[[131 130 137 109 118 140 115 113]
 [132 137 116 117 142 139 121 109]
 [131 135 140 103 118 127 119 133]
 [110 144 138 121 138 120 115 134]
 [122 114 113 140 121 139 139 122]
 [143 148 113 126 143 122 124 129]
 [135 127 122 107 145 134 130 126]
 [134 135 125 101 120 122 132 140]]
->
[[131 132 131 110 122 143 135 134]
 [130 137 135 144 114 148 127 135]
 [137 116 140 138 113 113 122 125]
 [109 117 103 121 140 126 107 101]
 [118 142 118 138 121 143 145 120]
 [140 139 127 120 139 122 134 122]
 [115 121 119 115 139 124 130 132]
 [113 109 133 134 122 129 126 140]]

[[158 121]
 [121 122]
 [139 145]
 [108 135]
 [122 140]]
->
[[158 121 139 108 122]
 [121 122 145 135 140]]

[[128 127 121 101]
 [121 124 131 151]
 [128 128 123 107]
 [123 125 131 149]
 [127 126 120 101]
 [115 120 122 126]
 [155 117 110 105]
 [128 126 120 102]
 [118 120 124 132]
 [129 115 111 108]]
->
[[128 121 128 123 127 115 155 128 118 129]
 [127 124 128 125 126 120 117 126 120 115]
 [121 131 123 131 120 122 110 120 124 111]
 [101 151 107 149 101 126 105 102 132 108]]

[[142 137 147 136 132 129 138 113 144 142 155 143]
 [136 109 139 108 141 152 118 144 137 137 104 116]
 [126 149 129 130 124 113 124 142 124 149 139 135]
 [102 111 110 138 135 131 116 129 123 123 121 146]
 [116 129 104 137 150 128 112 122 101 107 149 112]
 [132 156 115 109 134 132 116 156 145 153 113 143]
 [131 114 126 138 102 136 111 105 131 120 131 141]]
->
[[142 136 126 102 116 132 131]
 [137 109 149 111 129 156 114]
 [147 139 129 110 104 115 126]
 [136 108 130 138 137 109 138]
 [132 141 124 135 150 134 102]
 [129 152 113 131 128 132 136]
 [138 118 124 116 112 116 111]
 [113 144 142 129 122 156 105]
 [144 137 124 123 101 145 131]
 [142 137 149 123 107 153 120]
 [155 104 139 121 149 113 131]
 [143 116 135 146 112 143 141]]

[[157 114 113 141]
 [121 135 129 131]
 [125 134 135 132]
 [118 142 134 124]]
->
[[157 121 125 118]
 [114 135 134 142]
 [113 129 135 134]
 [141 131 132 124]]

[[127 122 119 119 121 120 117 124 114 124 121]
 [126 121 119 120 121 120 118 124 115 123 121]
 [118 120 120 119 119 120 119 120 122 119 119]
 [138 127 121 121 124 122 117 133 112 131 124]
 [139 128 126 147 139 130 150 118 113 132 146]
 [137 127 125 144 137 129 147 118 113 130 143]
 [114 127 133 134 131 132 139 119 143 122 130]
 [124 124 124 125 124 124 125 124 124 124 125]]
->
[[127 126 118 138 139 137 114 124]
 [122 121 120 127 128 127 127 124]
 [119 119 120 121 126 125 133 124]
 [119 120 119 121 147 144 134 125]
 [121 121 119 124 139 137 131 124]
 [120 120 120 122 130 129 132 124]
 [117 118 119 117 150 147 139 125]
 [124 124 120 133 118 118 119 124]
 [114 115 122 112 113 113 143 124]
 [124 123 119 131 132 130 122 124]
 [121 121 119 124 146 143 130 125]]
---
[[111 109 136 117 145 112 112 146 127 105 123 149 137]
 [115 107 121 127 129 151 120 122 133 133 106 118 118]
 [127 134 111 126 143 110 106 113 133 105 141 121 141]]
->
[[115 107 121 127 129 151 120 122 133 133 106 118 118]
 [111 109 136 117 145 112 112 146 127 105 123 149 137]
 [127 134 111 126 143 110 106 113 133 105 141 121 141]]

[[139 126 150 114]
 [138 149 121 139]
 [110 114 138 124]
 [119 140 124 115]
 [137 106 155 124]
 [131 127 135 132]
 [121 109 119 136]]
->
[[137 106 155 124]
 [121 109 119 136]
 [110 114 138 124]
 [139 126 150 114]
 [131 127 135 132]
 [119 140 124 115]
 [138 149 121 139]]

[[119 128 144 105 132 102]
 [131 139 133 134 108 112]
 [138 119 125 118 142 115]]
->
[[138 119 125 118 142 115]
 [119 128 144 105 132 102]
 [131 139 133 134 108 112]]

[[111 145 120 127 130 153 115 148 136 137]
 [113 150 131 114 136 130  98 141 137 116]
 [113 157 131 112 128 140 105 139 136 130]
 [108 141 117 132 134 148 112 151 138 130]]
->
[[108 141 117 132 134 148 112 151 138 130]
 [111 145 120 127 130 153 115 148 136 137]
 [113 150 131 114 136 130  98 141 137 116]
 [113 157 131 112 128 140 105 139 136 130]]

[[133 129 130 127 113 126]
 [125 133 148 129 119 137]
 [144 108 135 119 129 111]
 [134 148 125 141 137 130]
 [122 112 135 116 120 131]
 [132 123 133 135 123 132]
 [116 132 121 135 146 123]
 [120 139 119 132 123 145]
 [105 128 123 136 122 138]
 [128 120 111 126 131 147]
 [132 115 124 123 132 128]]
->
[[144 108 135 119 129 111]
 [122 112 135 116 120 131]
 [132 115 124 123 132 128]
 [128 120 111 126 131 147]
 [132 123 133 135 123 132]
 [105 128 123 136 122 138]
 [133 129 130 127 113 126]
 [116 132 121 135 146 123]
 [125 133 148 129 119 137]
 [120 139 119 132 123 145]
 [134 148 125 141 137 130]]

[[116 129 110 110 123 148 113 129 115 123]
 [107 122 145 134 144 140 114 116 132 132]
 [113 136 136 113 146 126 139 142 140 133]
 [106 109 127 131 134 120 143 142 108 119]
 [116 149 123 133 112 136 135 145 116 144]
 [107 123 119 145 140 118 107 145 133 137]
 [141 113 117 120 137 119 120 138 127 150]]
->
[[106 109 127 131 134 120 143 142 108 119]
 [141 113 117 120 137 119 120 138 127 150]
 [107 122 145 134 144 140 114 116 132 132]
 [107 123 119 145 140 118 107 145 133 137]
 [116 129 110 110 123 148 113 129 115 123]
 [113 136 136 113 146 126 139 142 140 133]
 [116 149 123 133 112 136 135 145 116 144]]

[[127 119 126 119 128 119 135 113]
 [129 106 127 108 127 106 145 140]
 [133 135 127 135 129 135 125 148]
 [127 128 127 128 127 128 124 138]
 [123 111 131 112 121 111 135 141]
 [128 105 126 107 132 104 148 123]
 [127 108 128 110 131 106 146 122]]
->
[[128 105 126 107 132 104 148 123]
 [129 106 127 108 127 106 145 140]
 [127 108 128 110 131 106 146 122]
 [123 111 131 112 121 111 135 141]
 [127 119 126 119 128 119 135 113]
 [127 128 127 128 127 128 124 138]
 [133 135 127 135 129 135 125 148]]

[[126 128 122 150 129 124 131 128 131 130 134 124]
 [138 135 134 132 147 120 137 135 124 123 129 129]
 [125 119 120 124 122 147 113 134 129 126 139 126]
 [128 126 128 132 136 117 143 129 125 123 117 139]]
->
[[125 119 120 124 122 147 113 134 129 126 139 126]
 [128 126 128 132 136 117 143 129 125 123 117 139]
 [126 128 122 150 129 124 131 128 131 130 134 124]
 [138 135 134 132 147 120 137 135 124 123 129 129]]
---
[[152 140 138 107 110]
 [127 108 106 111 151]
 [116 110 136 115 117]
 [137 120 126 119 136]
 [120 135 120 130 116]]
->
[[127 108 106]
 [116 110 136]]

[[131 125 140]
 [135 119 111]
 [121 103 117]]
->
[[135 119 111]
 [121 103 117]]

[[106 110 143 132]
 [112 132 131 133]
 [132 140 135 116]]
->
[[112 132 131]
 [132 140 135]]

[[124 126 128 132 136]
 [108 150 125 120 125]
 [117 141 112 135 114]]
->
[[108 150 125]
 [117 141 112]]

[[130 113 131 131 107]
 [140 108 139 139 143]
 [135 132 133 133 153]
 [114 146 119 119 117]
 [130 113 131 131 107]]
->
[[140 108 139]
 [135 132 133]]

[[130 103 123]
 [136 133 123]
 [140 100 112]
 [102 128 113]
 [110 139 123]]
->
[[136 133 123]
 [140 100 112]]
